Below is a small trained network, with its code and all its weights. Each question gives an input and a class and asks what happens when units are switched off, that is, made to give their printed mean instead of their output.

import numpy as np


def w(rows, s, z=0):
    codes = np.array(rows[::2]) - 128.0
    scale = np.full(codes.shape[1], s)
    scale[-1] = z or s
    return codes * scale


def f(y):
    return np.maximum(y, 0)


def log_softmax(a):
    a = a - a.max(-1, keepdims=True)
    return a - np.log(np.exp(a).sum(-1, keepdims=True))


def net(x, mask):
    res = np.array(x, float).reshape(1, 4) / 4 @ E
    y = f(res @ A[0][:, :-1].T + A[0][:, -1])
    res = res + np.where(mask, y, B[0][:, -1]) @ B[0][:, :-1]
    return log_softmax(res[-1] @ U[:, :-1].T + U[:, -1])


A, B = {}, {}
E = w([
[185,156,107,120,5,121,165],'x0',
[67,149,87,199,111,220,121],'x1',
[158,155,104,173,139,67,21],'x2',
[71,73,163,205,57,80,137],'x3',
],0.011)
A[0] = w([
[117,188,70,200,127,138,71,137],'n0',
[111,60,200,86,127,193,226,252],'n1',
[159,234,81,72,176,232,95,125],'n2',
[80,144,41,203,113,246,103,7],'n3',
[152,121,136,133,152,57,57,113],'n4',
[187,145,113,152,87,87,60,119],'n5',
[122,80,216,129,105,95,106,97],'n6',
[112,82,171,151,224,125,102,76],'n7',
[141,120,174,158,165,167,110,69],'n8',
[165,162,118,89,172,81,158,82],'n9',
[82,122,231,134,197,167,80,103],'n10',
[42,155,166,221,99,102,154,95],'n11',
[139,68,195,123,114,40,140,116],'n12',
[209,207,154,139,40,162,135,142],'n13',
[127,140,89,153,136,95,36,143],'n14',
[78,69,131,191,97,132,112,73],'n15',
[174,116,151,53,175,59,151,56],'n16',
],0.011,0.0031)
B[0] = w([
[98,128,158,89,127,128,113,210],'n0',
[78,104,172,94,152,168,110,251],'n1',
[165,40,123,193,158,166,133,249],'n2',
[129,223,101,73,144,141,10,233],'n3',
[85,109,167,85,120,135,102,209],'n4',
[97,114,167,114,114,181,132,203],'n5',
[185,130,97,146,176,150,72,185],'n6',
[157,208,163,172,64,140,197,209],'n7',
[140,176,129,147,108,129,152,155],'n8',
[181,159,108,145,175,116,102,182],'n9',
[130,158,167,160,48,167,159,207],'n10',
[193,72,103,143,154,141,120,212],'n11',
[169,156,91,126,152,147,73,214],'n12',
[165,143,204,163,82,121,147,223],'n13',
[116,62,174,102,176,154,170,212],'n14',
[147,101,112,151,158,145,120,196],'n15',
[140,159,101,112,134,165,103,212],'n16',
],0.011,0.012)
U = w([
[170,207,70,75,151,158,44,165],'0',
[198,53,73,226,177,172,108,107],'1',
[149,184,192,181,20,150,158,181],'2',
[55,70,203,36,145,170,119,72],'3',
[125,114,143,125,133,140,114,253],'4',
[77,119,12,131,102,84,145,56],'5',
[113,161,74,145,102,83,155,67],'6',
[93,149,93,207,95,84,150,76],'7',
],0.011,0.0054)

Each question gives the input, the list of numbers given to net, and the class t.
The units are the neurons (one row each of A and B). Each row of codes is followed by its name. A weight is (code - 128) times the scale printed after its matrix; where a second scale follows, it is the last column's (A, B and U).
mask holds one flag per neuron, in row order. A switched-off neuron (its flag False) gives its mean, the last column of its row in B, instead of its output. The means were averaged over made-up inputs and are rounded, as every weight is.
A unit's drop is (log p(t) with every unit on - log p(t) with that unit switched off) / (log p(t) with every unit on - log p(t) with every unit switched off).
The circuit of an input: a set's keep is (log p(t) with only the set's units on - log p(t) with every unit switched off) / (log p(t) with every unit on - log p(t) with every unit switched off). Starting from the 12 units with the biggest drops (on a tie, the unit counted first), units are removed one at a time, each time the one whose removal leaves the highest keep (on an exact tie, the one counted first), for as long as the keep stays at least 0.8.
circuit, biggest first: the units of the circuit, biggest drop first
top k neurons: the k neurons with the biggest drops, biggest first
drop of u: that unit's drop, to one decimal
input [-7,-3,-5,5], class 2: circuit, biggest first	[n7]
input [-7,-8,0,4], class 0: top 2 neurons	[n12 n6]
input [-8,-7,-2,-6], class 2: top 3 neurons	[n7 n10 n3]
input [5,7,-6,-4], class 0: top 2 neurons	[n3 n14]
input [2,2,7,6], class 3: top 3 neurons	[n0 n2 n5]
input [1,-8,-8,-3], class 0: top 2 neurons	[n16 n9]
input [5,5,-8,-1], class 3: top 2 neurons	[n1 n7]
input [6,-1,-2,-6], class 1: top 3 neurons	[n2 n7 n10]
input [8,-6,6,-7], class 2: top 2 neurons	[n13 n3]
input [2,-5,0,4], class 0: top 2 neurons	[n2 n12]
input [6,7,-8,-6], class 3: top 2 neurons	[n1 n2]
input [-7,-3,4,-4], class 2: top 2 neurons	[n7 n10]
input [7,-4,5,-5], class 2: drop of n13	0.7
input [-6,4,-5,-2], class 2: drop of n10	0.4
input [7,-8,-4,-2], class 0: circuit, biggest first	[n16]
input [2,1,-4,-4], class 1: drop of n1	-0.2
